Below is a small trained network, with its code and all its weights. Each question gives an input and a class and asks what happens when units are switched off, that is, made to give their printed mean instead of their output.

import numpy as np


def w(rows, s, z=0):
    codes = np.array(rows[::2]) - 128.0
    scale = np.full(codes.shape[1], s)
    scale[-1] = z or s
    return codes * scale


def f(y):
    return np.maximum(y, 0)


def log_softmax(a):
    a = a - a.max(-1, keepdims=True)
    return a - np.log(np.exp(a).sum(-1, keepdims=True))


def net(x, mask):
    res = np.array(x, float).reshape(1, 5) / 4 @ E
    y = f(res @ A[0][:, :-1].T + A[0][:, -1])
    res = res + np.where(mask, y, B[0][:, -1]) @ B[0][:, :-1]
    return log_softmax(res[-1] @ U[:, :-1].T + U[:, -1])


A, B = {}, {}
E = w([
[132,219,161,56,147,114,110,61,118,133],'x0',
[215,118,78,161,109,159,68,50,182,146],'x1',
[117,76,58,79,9,124,195,136,171,112],'x2',
[37,179,164,116,91,82,109,152,144,56],'x3',
[76,174,136,131,87,179,197,182,141,96],'x4',
],0.011)
A[0] = w([
[48,129,120,168,168,88,133,111,144,127,96],'n0',
[129,179,238,169,201,123,36,117,43,126,254],'n1',
[90,176,157,35,93,19,155,124,136,162,248],'n2',
[90,76,185,62,122,136,150,190,112,140,65],'n3',
[198,138,124,131,73,133,117,59,140,200,121],'n4',
[106,52,113,98,154,1,89,89,87,223,196],'n5',
[101,140,135,114,80,113,167,241,77,129,130],'n6',
],0.0071,0.0021)
B[0] = w([
[112,75,82,144,93,133,102,106,54,54,156],'n0',
[195,207,54,170,159,186,148,100,205,24,250],'n1',
[183,151,2,164,219,186,179,156,82,175,207],'n2',
[104,209,92,40,119,133,111,124,64,85,171],'n3',
[91,151,65,113,68,169,83,82,74,146,191],'n4',
[202,62,167,189,42,51,110,160,123,91,203],'n5',
[129,109,115,115,173,104,103,117,91,68,198],'n6',
],0.009,0.012)
U = w([
[150,143,99,201,115,115,116,56,91,21,112],'0',
[69,243,120,101,94,131,185,114,111,94,170],'1',
[140,97,167,173,37,73,93,173,132,112,214],'2',
[152,196,96,164,189,150,242,98,122,128,196],'3',
[166,138,91,139,80,168,169,71,63,210,73],'4',
[78,106,90,107,137,156,148,108,144,173,104],'5',
[86,175,254,68,156,46,83,165,149,156,1],'6',
[91,115,113,36,135,100,150,130,13,76,60],'7',
],0.0082,0.0028)

Each question gives the input, the list of numbers given to net, and the class t.
The units are the neurons (one row each of A and B). Each row of codes is followed by its name. A weight is (code - 128) times the scale printed after its matrix; where a second scale follows, it is the last column's (A, B and U).
mask holds one flag per neuron, in row order. A switched-off neuron (its flag False) gives its mean, the last column of its row in B, instead of its output. The means were averaged over made-up inputs and are rounded, as every weight is.
A unit's drop is (log p(t) with every unit on - log p(t) with that unit switched off) / (log p(t) with every unit on - log p(t) with every unit switched off).
The circuit of an input: a set's keep is (log p(t) with only the set's units on - log p(t) with every unit switched off) / (log p(t) with every unit on - log p(t) with every unit switched off). Starting from all 7 units, units are removed one at a time, each time the one whose removal leaves the highest keep (on an exact tie, the one counted first), for as long as the keep stays at least 0.8.
units of the circuit, in order: the units of the circuit, biggest drop first
unit that matters most: the unit with the biggest drop
k most important neurons: the k neurons with the biggest drops, biggest first
drop when u is switched off: that unit's drop, to one decimal
input [1,-7,1,-7,7], class 7: units of the circuit, in order : [n1; n6]
input [1,6,-2,-4,4], class 4: units of the circuit, in order : [n1; n4]
input [7,-4,-7,4,7], class 3: units of the circuit, in order : [n2]
input [-2,-5,-6,-8,-6], class 0: 2 most important neurons : [n5; n1]
input [4,-3,-7,5,8], class 3: units of the circuit, in order : [n2; n1]
input [-2,-4,8,-1,8], class 7: units of the circuit, in order : [n6; n1]
input [-1,0,8,-5,-8], class 2: 3 most important neurons : [n5; n2; n1]
input [1,5,4,3,-1], class 1: units of the circuit, in order : [n5; n6]
input [1,-8,0,8,0], class 7: 3 most important neurons : [n6; n3; n0]
input [5,-8,-3,-1,-2], class 3: 3 most important neurons : [n2; n1; n4]
input [7,3,8,2,4], class 3: 2 most important neurons : [n2; n5]
input [2,7,0,-6,5], class 4: 2 most important neurons : [n1; n4]
input [-4,8,2,-6,4], class 4: 2 most important neurons : [n1; n4]
input [-2,6,-1,4,1], class 2: units of the circuit, in order : [n1; n2]
input [-5,-3,8,8,6], class 7: unit that matters most : n6
input [-8,-5,-1,-3,-4], class 2: units of the circuit, in order : [n1; n5]
input [1,5,0,-2,7], class 4: 2 most important neurons : [n1; n6]
input [2,-6,4,-5,-6], class 2: 2 most important neurons : [n5; n1]
input [-2,-8,3,-4,2], class 7: 3 most important neurons : [n1; n6; n3]
input [-7,-8,-3,-8,-6], class 2: units of the circuit, in order : [n5]
input [3,1,4,5,-4], class 4: 2 most important neurons : [n1; n2]
input [-6,7,4,5,1], class 2: drop when n2 is switched off : 0.3
input [-8,8,4,8,5], class 2: drop when n0 is switched off : 0.0
